[[131 120 124 107 135 117 115 127 117 134 118  98]
 [107 126 133 140 116 135 144 112 128 120 152 125]
 [125 112 140 134 133 120 135 127 142 132 130 142]
 [122 118 131 128 131 124 132 122 131 131 130 121]]
->
[[120 124 107 135 117 115 127 117 134 118  98 131]
 [126 133 140 116 135 144 112 128 120 152 125 107]
 [112 140 134 133 120 135 127 142 132 130 142 125]
 [118 131 128 131 124 132 122 131 131 130 121 122]]

[[131 111 104 130 109 116 137 131 128 106 125 117 103 116 110 144]
 [146 115 121 130 119 124 142 118 117 122 130 122 136 124 120 117]
 [ 99 134 131 114 114 110 130 112 139 119 126 121 108 113 114 145]
 [111 137 141 132 107 118 135 131 124 110 133 111 138 139 109 115]
 [138 146 116 129 118 119 121 113 114 121 139 123 135 136 122 124]
 [125 129 128 116 156 142 130 112 115 152 120 144 139 124 154 121]]
->
[[111 104 130 109 116 137 131 128 106 125 117 103 116 110 144 131]
 [115 121 130 119 124 142 118 117 122 130 122 136 124 120 117 146]
 [134 131 114 114 110 130 112 139 119 126 121 108 113 114 145  99]
 [137 141 132 107 118 135 131 124 110 133 111 138 139 109 115 111]
 [146 116 129 118 119 121 113 114 121 139 123 135 136 122 124 138]
 [129 128 116 156 142 130 112 115 152 120 144 139 124 154 121 125]]

[[117 123 129 120 126 140 134 129 120 126 144]
 [115 121 128 126 119 133 134 144 123 123 136]
 [116 128 124 123 119 135 125 141 122 119 136]
 [117 119 129 122 126 138 138 135 122 128 143]
 [119 126 140 126 110 136 125 125 101 107 132]
 [116 133 121 120 125 139 123 136 124 121 140]
 [113 134 124 130 126 145 134 141 121 131 133]]
->
[[123 129 120 126 140 134 129 120 126 144 117]
 [121 128 126 119 133 134 144 123 123 136 115]
 [128 124 123 119 135 125 141 122 119 136 116]
 [119 129 122 126 138 138 135 122 128 143 117]
 [126 140 126 110 136 125 125 101 107 132 119]
 [133 121 120 125 139 123 136 124 121 140 116]
 [134 124 130 126 145 134 141 121 131 133 113]]

[[118 131 105 129]
 [122 126 130 116]
 [123 125 128 123]
 [124 128 129 124]
 [128 127 129 130]]
->
[[131 105 129 118]
 [126 130 116 122]
 [125 128 123 123]
 [128 129 124 124]
 [127 129 130 128]]

[[133 126 126 130 133 122 126 128]
 [119 148 132 117 112 134 118 132]
 [129 113 136 135 125 130 145 115]
 [129 129 126 128 131 126 124 131]
 [134 135 125 126 129 113 116 129]
 [131 146 118 121 132 117 104 142]
 [119 131 133 124 119 143 133 129]
 [128 134 119 126 137 130 117 140]
 [129 140 117 123 137 125 110 142]
 [126 136 133 123 116 124 124 124]]
->
[[126 126 130 133 122 126 128 133]
 [148 132 117 112 134 118 132 119]
 [113 136 135 125 130 145 115 129]
 [129 126 128 131 126 124 131 129]
 [135 125 126 129 113 116 129 134]
 [146 118 121 132 117 104 142 131]
 [131 133 124 119 143 133 129 119]
 [134 119 126 137 130 117 140 128]
 [140 117 123 137 125 110 142 129]
 [136 133 123 116 124 124 124 126]]

[[137 123 146 124 114 132 111 101 151 119 110 113]
 [143 117 130 129 110 143 119 100 141 136 128 121]]
->
[[123 146 124 114 132 111 101 151 119 110 113 137]
 [117 130 129 110 143 119 100 141 136 128 121 143]]

[[131 119 117 139 126 120 126]
 [151 125 103 113 125 134 106]
 [125 129 108 130 122 143 127]
 [139 146 121 139 125 134 125]
 [149 111 134 136 133 117 156]
 [126 151 141 139 107 111 153]
 [107 151 137 124 118 115 135]]
->
[[119 117 139 126 120 126 131]
 [125 103 113 125 134 106 151]
 [129 108 130 122 143 127 125]
 [146 121 139 125 134 125 139]
 [111 134 136 133 117 156 149]
 [151 141 139 107 111 153 126]
 [151 137 124 118 115 135 107]]

[[144 151 128 134 124 134 122 146 138 137 151 115 146 118 144 114]
 [153 131 141 130 139 134 118 152 129 128 153 116 137 135 143 109]
 [103 127 129 145 113 106 150 135 107 116 122 133 139 120 151 148]
 [141 117 126 104 150 134 149 123 143 114 143 147 110 116 135 105]
 [117 127 131 127 112 142 108 150 121 120 126 128 137 153 138 107]]
->
[[151 128 134 124 134 122 146 138 137 151 115 146 118 144 114 144]
 [131 141 130 139 134 118 152 129 128 153 116 137 135 143 109 153]
 [127 129 145 113 106 150 135 107 116 122 133 139 120 151 148 103]
 [117 126 104 150 134 149 123 143 114 143 147 110 116 135 105 141]
 [127 131 127 112 142 108 150 121 120 126 128 137 153 138 107 117]]

[[130 131 147 140 139]
 [123 136 112 129 120]
 [131 104 140 153 156]
 [130 141 111 148 118]]
->
[[131 147 140 139 130]
 [136 112 129 120 123]
 [104 140 153 156 131]
 [141 111 148 118 130]]
---
[[132 117 141 110]
 [152 117 122 130]
 [128 111 145 115]
 [152 128 128 117]
 [152 119 123 126]
 [153 120 123 126]
 [152 121 123 124]
 [142 128 137 108]]
->
[[108 137 128 142]
 [124 123 121 152]
 [126 123 120 153]
 [126 123 119 152]
 [117 128 128 152]
 [115 145 111 128]
 [130 122 117 152]
 [110 141 117 132]]

[[128 125]
 [138 106]
 [139 126]]
->
[[126 139]
 [106 138]
 [125 128]]

[[118 124 109]
 [148 151 116]]
->
[[116 151 148]
 [109 124 118]]

[[141 141 141 137 139 135 142 137 131]
 [107 105 109 127 117 131 105 126 152]
 [112 133 111 106 124 127 123 142 116]
 [125 126 125 125 126 126 125 126 126]
 [133 132 132 131 132 130 133 131 129]
 [125 126 125 125 126 126 125 126 126]]
->
[[126 126 125 126 126 125 125 126 125]
 [129 131 133 130 132 131 132 132 133]
 [126 126 125 126 126 125 125 126 125]
 [116 142 123 127 124 106 111 133 112]
 [152 126 105 131 117 127 109 105 107]
 [131 137 142 135 139 137 141 141 141]]

[[128 129 131 118 138 126 128 128 127 129 128 127 128 128]
 [129 142 137 123 133 154 128 128 127 125 128 128 128 128]]
->
[[128 128 128 128 125 127 128 128 154 133 123 137 142 129]
 [128 128 127 128 129 127 128 128 126 138 118 131 129 128]]

[[128 126 124 109 129 135 128 129 126 126]
 [128 133 134 150 124 135 128 127 132 124]]
->
[[124 132 127 128 135 124 150 134 133 128]
 [126 126 129 128 135 129 109 124 126 128]]
